Below is a small trained network, with its code and all its weights. Each question gives an input and a class and asks what happens when units are switched off, that is, made to give their printed mean instead of their output.

import numpy as np


def w(rows, s, z=0):
    codes = np.array(rows[::2]) - 128.0
    scale = np.full(codes.shape[1], s)
    scale[-1] = z or s
    return codes * scale


def f(y):
    return y / 2 * (1 + np.tanh(0.7978845608 * (y + 0.044715 * y**3)))


def log_softmax(a):
    a = a - a.max(-1, keepdims=True)
    return a - np.log(np.exp(a).sum(-1, keepdims=True))


def net(x, mask):
    res = np.array(x, float).reshape(1, 8) / 4 @ E
    y = f(res @ A[0][:, :-1].T + A[0][:, -1])
    res = res + np.where(mask, y, B[0][:, -1]) @ B[0][:, :-1]
    return log_softmax(res[-1] @ U[:, :-1].T + U[:, -1])


A, B = {}, {}
E = w([
[17,42,1,87,49],'x0',
[141,140,99,118,122],'x1',
[188,82,117,35,233],'x2',
[118,131,128,137,136],'x3',
[121,114,149,132,135],'x4',
[137,132,120,129,120],'x5',
[164,46,185,130,29],'x6',
[45,176,193,109,209],'x7',
],0.0047)
A[0] = w([
[246,189,133,153,159,5],'neuron 0',
[53,200,156,105,185,137],'neuron 1',
[145,76,166,121,78,170],'neuron 2',
[168,131,107,37,206,146],'neuron 3',
[39,167,148,102,192,117],'neuron 4',
[172,171,71,187,137,221],'neuron 5',
[212,254,186,79,91,70],'neuron 6',
[189,133,205,191,170,67],'neuron 7',
[139,248,143,202,44,87],'neuron 8',
[38,191,117,186,42,129],'neuron 9',
[65,163,145,132,201,240],'neuron 10',
[199,210,214,160,146,94],'neuron 11',
[52,116,114,106,127,107],'neuron 12',
[47,130,168,59,113,75],'neuron 13',
[163,198,72,85,164,187],'neuron 14',
[176,45,182,136,80,154],'neuron 15',
[78,83,105,106,88,96],'neuron 16',
[61,40,91,108,106,134],'neuron 17',
[178,154,84,27,184,116],'neuron 18',
[203,164,181,148,140,28],'neuron 19',
],0.0072,0.0026)
B[0] = w([
[120,158,107,84,189,177],'neuron 0',
[230,134,120,178,75,199],'neuron 1',
[158,179,151,182,74,193],'neuron 2',
[57,29,198,226,115,219],'neuron 3',
[254,197,123,149,97,187],'neuron 4',
[212,110,193,173,106,202],'neuron 5',
[70,141,64,82,190,201],'neuron 6',
[140,158,53,57,223,201],'neuron 7',
[59,67,154,150,235,216],'neuron 8',
[66,54,190,64,151,244],'neuron 9',
[196,138,193,175,79,238],'neuron 10',
[148,172,49,40,200,251],'neuron 11',
[174,147,80,63,150,162],'neuron 12',
[168,217,122,72,76,138],'neuron 13',
[99,116,218,178,42,196],'neuron 14',
[105,235,176,191,85,214],'neuron 15',
[94,166,84,67,203,184],'neuron 16',
[183,233,54,58,205,243],'neuron 17',
[69,77,157,204,111,196],'neuron 18',
[71,166,44,69,145,166],'neuron 19',
],0.0053,0.0028)
U = w([
[206,182,153,198,77,254],'0',
[105,183,63,45,225,27],'1',
[43,24,225,228,173,156],'2',
[165,160,227,255,46,51],'3',
],0.0058,0.0024)

Each question gives the input, the list of numbers given to net, and the class t.
The units are the neurons (one row each of A and B). Each row of codes is followed by its name. A weight is (code - 128) times the scale printed after its matrix; where a second scale follows, it is the last column's (A, B and U).
mask holds one flag per neuron, in row order. A switched-off neuron (its flag False) gives its mean, the last column of its row in B, instead of its output. The means were averaged over made-up inputs and are rounded, as every weight is.
A unit's drop is (log p(t) with every unit on - log p(t) with that unit switched off) / (log p(t) with every unit on - log p(t) with every unit switched off).
The circuit of an input: a set's keep is (log p(t) with only the set's units on - log p(t) with every unit switched off) / (log p(t) with every unit on - log p(t) with every unit switched off). Starting from the 12 units with the biggest drops (on a tie, the unit counted first), units are removed one at a time, each time the one whose removal leaves the highest keep (on an exact tie, the one counted first), for as long as the keep stays at least 0.8.
circuit, biggest first: the units of the circuit, biggest drop first
k most important neurons: the k neurons with the biggest drops, biggest first
drop of u: that unit's drop, to one decimal
input [-7,0,-2,-3,7,3,-7,-2], class 1: circuit, biggest first	[neuron 11; neuron 7]
input [-5,-2,7,7,5,0,-6,-5], class 2: circuit, biggest first	[neuron 3; neuron 18]
input [-3,-1,8,3,8,-4,-5,2], class 2: circuit, biggest first	[neuron 3]
input [3,-2,6,4,4,-1,-2,8], class 0: circuit, biggest first	[neuron 4; neuron 1; neuron 10]
input [-8,-7,-8,6,-5,6,2,0], class 1: circuit, biggest first	[neuron 11; neuron 7; neuron 6]
input [-1,7,-6,3,1,-5,-4,-2], class 2: 3 most important neurons	[neuron 8; neuron 9; neuron 17]
input [-8,-2,-3,1,-2,5,-2,5], class 1: circuit, biggest first	[neuron 11; neuron 7]
input [-8,-5,-1,4,-6,-3,5,-3], class 1: circuit, biggest first	[neuron 11; neuron 7; neuron 6]
input [-8,5,4,-8,8,-5,6,3], class 1: 2 most important neurons	[neuron 11; neuron 7]
input [-3,4,5,7,0,-5,-3,-2], class 2: circuit, biggest first	[neuron 3; neuron 17]
input [6,-6,0,8,-1,7,6,-2], class 1: 2 most important neurons	[neuron 17; neuron 16]
input [-2,-2,-4,5,6,3,-6,8], class 0: circuit, biggest first	[neuron 4; neuron 1]
input [4,5,8,-6,-1,6,-6,2], class 2: circuit, biggest first	[neuron 3; neuron 18]
input [-5,3,3,6,-2,-3,-7,5], class 3: circuit, biggest first	[neuron 10; neuron 14]
input [4,4,8,-6,-1,-7,0,6], class 2: circuit, biggest first	[neuron 3]
input [-7,3,-6,0,-6,4,-6,-4], class 1: 2 most important neurons	[neuron 11; neuron 6]
input [7,8,8,0,3,4,-7,8], class 0: drop of neuron 10	0.1
input [-8,5,8,1,-1,0,6,-6], class 1: drop of neuron 3	-0.1
input [-8,5,-8,1,8,-8,-3,4], class 1: drop of neuron 6	0.1
